Below are the code and all the weights of a small trained network. Each question names an input and a target symbol and asks about switching units off, where a switched-off unit gives its printed mean instead of its output.

import numpy as np


def w(rows, s, z=0):
    codes = np.array(rows[::2]) - 128.0
    scale = np.full(codes.shape[1], s)
    scale[-1] = z or s
    return codes * scale


def f(y):
    return y / 2 * (1 + np.tanh(0.7978845608 * (y + 0.044715 * y**3)))


def softmax(a):
    e = np.exp(a - a.max(-1, keepdims=True))
    return e / e.sum(-1, keepdims=True)


def log_softmax(a):
    a = a - a.max(-1, keepdims=True)
    return a - np.log(np.exp(a).sum(-1, keepdims=True))


def net(x, mask):
    ids = ['αγεθλμξφω'.index(c) for c in x.split()]
    T = len(ids)
    res = E[ids] + P[:T]
    u = 0
    for l in range(2):
        r = res
        for j in range(3):
            rows = slice(2 * j, 2 * j + 2)
            q, k, v = (r @ M[l][rows].T for M in (Q, K, V))
            z = softmax(np.where(np.tri(T) > 0, q @ k.T / 2**0.5, -1e9)) @ v
            o = O[l][rows]
            res = res + np.where(mask[u + j], z, o[:, -1]) @ o[:, :-1]
        u += 3
        y = f(res @ A[l][:, :-1].T + A[l][:, -1])
        res = res + np.where(mask[u : u + 8], y, B[l][:, -1]) @ B[l][:, :-1]
        u += 8
    return log_softmax(res[-1] @ U[:, :-1].T + U[:, -1])


Q, K, V, O, A, B = {}, {}, {}, {}, {}, {}
E = w([
[52,254,147,199,115],'α',
[124,217,136,37,68],'γ',
[149,106,185,241,159],'ε',
[122,154,16,109,100],'θ',
[110,172,188,169,226],'λ',
[137,163,60,241,59],'μ',
[134,55,151,23,140],'ξ',
[108,84,212,164,50],'φ',
[34,131,207,93,139],'ω',
],0.004)
P = w([
[125,95,102,145,121],'0',
[228,193,136,56,95],'1',
[84,141,145,85,138],'2',
[81,78,106,168,114],'3',
[255,226,147,101,255],'4',
[99,167,160,93,95],'5',
[82,72,106,168,113],'6',
],0.0071)
Q[0] = w([
[212,151,105,107,126],'0.h1',
[110,70,201,134,94],'0.h1',
[201,168,141,119,171],'0.h2',
[189,178,75,255,106],'0.h2',
[113,113,122,80,149],'0.h3',
[120,102,143,157,117],'0.h3',
],0.036)
K[0] = w([
[112,192,94,96,149],'0.h1',
[115,118,253,122,121],'0.h1',
[149,204,196,82,155],'0.h2',
[58,219,129,198,72],'0.h2',
[100,190,106,136,123],'0.h3',
[138,90,94,149,107],'0.h3',
],0.03)
V[0] = w([
[140,141,255,120,151],'0.h1',
[112,176,182,135,130],'0.h1',
[93,148,135,133,145],'0.h2',
[142,17,64,135,74],'0.h2',
[102,160,167,84,133],'0.h3',
[106,193,184,99,85],'0.h3',
],0.0052)
O[0] = w([
[33,122,17,167,128,99],'0.h1',
[100,110,41,130,90,108],'0.h1',
[116,105,92,130,123,73],'0.h2',
[67,251,200,161,30,148],'0.h2',
[102,191,164,77,160,226],'0.h3',
[124,213,158,93,172,254],'0.h3',
],0.0028,0.00055)
A[0] = w([
[55,141,160,130,152,99],'0.n1',
[158,50,145,236,115,1],'0.n2',
[131,120,123,107,152,107],'0.n3',
[110,5,89,123,157,128],'0.n4',
[68,96,149,210,140,191],'0.n5',
[78,95,38,188,90,138],'0.n6',
[52,88,118,119,83,168],'0.n7',
[116,163,177,122,129,82],'0.n8',
],0.022,0.0032)
B[0] = w([
[168,94,73,81,81,169],'0.n1',
[71,133,152,187,58,143],'0.n2',
[144,156,131,151,117,139],'0.n3',
[172,78,187,64,156,184],'0.n4',
[202,29,107,189,129,211],'0.n5',
[127,209,60,136,166,217],'0.n6',
[4,105,133,120,112,253],'0.n7',
[178,89,86,132,105,145],'0.n8',
],0.023,0.0041)
Q[1] = w([
[57,27,43,118,89],'1.h1',
[84,168,86,91,73],'1.h1',
[110,190,153,148,82],'1.h2',
[137,238,17,89,66],'1.h2',
[63,81,31,155,2],'1.h3',
[115,184,69,190,80],'1.h3',
],0.02)
K[1] = w([
[221,248,240,115,21],'1.h1',
[211,124,182,107,182],'1.h1',
[66,203,91,154,119],'1.h2',
[240,234,45,85,193],'1.h2',
[253,214,204,106,14],'1.h3',
[245,183,83,178,125],'1.h3',
],0.017)
V[1] = w([
[107,112,192,187,22],'1.h1',
[3,141,104,72,100],'1.h1',
[71,101,133,143,180],'1.h2',
[82,99,204,138,132],'1.h2',
[112,24,82,88,173],'1.h3',
[159,169,57,205,124],'1.h3',
],0.011)
O[1] = w([
[21,119,132,145,210,78],'1.h1',
[75,126,3,147,110,111],'1.h1',
[180,118,204,144,104,151],'1.h2',
[97,86,192,155,139,116],'1.h2',
[180,126,153,94,3,253],'1.h3',
[61,18,53,82,196,58],'1.h3',
],0.0071,0.0073)
A[1] = w([
[169,125,57,56,137,151],'1.n1',
[217,118,63,190,92,112],'1.n2',
[141,203,197,87,207,84],'1.n3',
[140,129,94,243,107,120],'1.n4',
[220,203,52,172,211,168],'1.n5',
[83,101,119,164,37,82],'1.n6',
[101,154,117,210,173,3],'1.n7',
[99,247,67,167,156,154],'1.n8',
],0.014,0.0047)
B[1] = w([
[109,188,133,121,74,244],'1.n1',
[111,101,168,227,139,255],'1.n2',
[109,39,108,108,77,147],'1.n3',
[154,204,131,70,134,198],'1.n4',
[199,84,6,92,167,238],'1.n5',
[82,88,75,93,131,237],'1.n6',
[134,153,122,196,25,170],'1.n7',
[106,117,234,95,176,240],'1.n8',
],0.022,0.013)
U = w([
[178,107,50,162,97,76],'α',
[35,153,177,123,173,253],'γ',
[78,148,142,210,74,90],'ε',
[173,109,98,60,191,153],'θ',
[182,70,181,196,157,196],'λ',
[192,253,153,84,61,111],'μ',
[194,80,155,78,47,135],'ξ',
[43,149,53,108,123,30],'φ',
[58,28,80,164,174,64],'ω',
],0.0047,0.0039)

Each question gives the input, a string of symbols that net reads in full, and the target symbol t.
The units are the heads (2 rows each of Q, K, V and O) and the neurons (one row each of A and B). Each row of codes is followed by its name. A weight is (code - 128) times the scale printed after its matrix; where a second scale follows, it is the last column's (O, A, B and U).
mask holds one flag per unit, layer by layer, with each layer's heads first. A switched-off unit (its flag False) gives its mean, the last column of its rows in O or B, instead of its output. The means were averaged over made-up inputs and are rounded, as every weight is.
A unit's drop is (log p(t) with every unit on - log p(t) with that unit switched off) / (log p(t) with every unit on - log p(t) with every unit switched off).
The circuit of an input: a set's keep is (log p(t) with only the set's units on - log p(t) with every unit switched off) / (log p(t) with every unit on - log p(t) with every unit switched off). Starting from the 12 units with the biggest drops (on a tie, the unit counted first), units are removed one at a time, each time the one whose removal leaves the highest keep (on an exact tie, the one counted first), for as long as the keep stays at least 0.8.
units of the circuit, in order: the units of the circuit, biggest drop first
most important unit: the unit with the biggest drop
k most important neurons: the k neurons with the biggest drops, biggest first
top k neurons in layer l: the k neurons of layer l with the biggest drops, biggest first
input θ ω μ λ γ, target ξ: units of the circuit, in order	0.n5, 1.h1, 1.n3
input ξ γ φ θ λ α, target ε: units of the circuit, in order	0.n8, 1.n5, 1.n2, 1.n8
input ξ ξ ε φ, target φ: 2 most important neurons	1.n6, 1.n4
input λ ξ ξ ε ξ, target ω: units of the circuit, in order	0.n2, 1.h1, 0.n5, 1.n3
input θ μ θ θ γ, target α: most important unit	0.n6
input ω μ γ γ γ, target θ: units of the circuit, in order	1.n5, 0.n7, 1.h1, 1.n8
input ξ ξ γ, target μ: top 3 neurons in layer 0	0.n7, 0.n5, 0.n8
input λ ξ θ ω θ μ ξ, target ξ: units of the circuit, in order	0.n4, 1.h3
input ξ ε α λ, target λ: units of the circuit, in order	1.n2, 0.n5
input ξ α ξ γ γ θ, target γ: top 3 neurons in layer 0	0.n4, 0.n6, 0.n5
input γ θ ω θ ξ φ μ, target μ: units of the circuit, in order	1.n4, 0.n2
input ξ θ ξ λ φ, target ξ: units of the circuit, in order	0.n5, 1.h1, 1.n3
input ω ξ γ, target μ: top 3 neurons in layer 1	1.n2, 1.n6, 1.n5
input φ μ θ α φ, target μ: 4 most important neurons	0.n5, 1.n1, 0.n7, 0.n4
input γ θ θ μ, target μ: 3 most important neurons	1.n4, 1.n7, 0.n2
input μ γ θ ξ γ θ ε, target ε: most important unit	1.n2
input ξ ξ ξ ξ ξ, target λ: units of the circuit, in order	1.n2, 1.h3, 0.n7
input μ ξ ξ μ ξ, target φ: top 3 neurons in layer 1	1.n1, 1.n2, 1.n8
input ω γ φ, target ω: units of the circuit, in order	1.n1, 1.n4
input φ ξ φ α ω, target μ: 4 most important neurons	0.n5, 1.n1, 1.n6, 1.n2
input μ ω γ ω ε, target ε: most important unit	1.h3
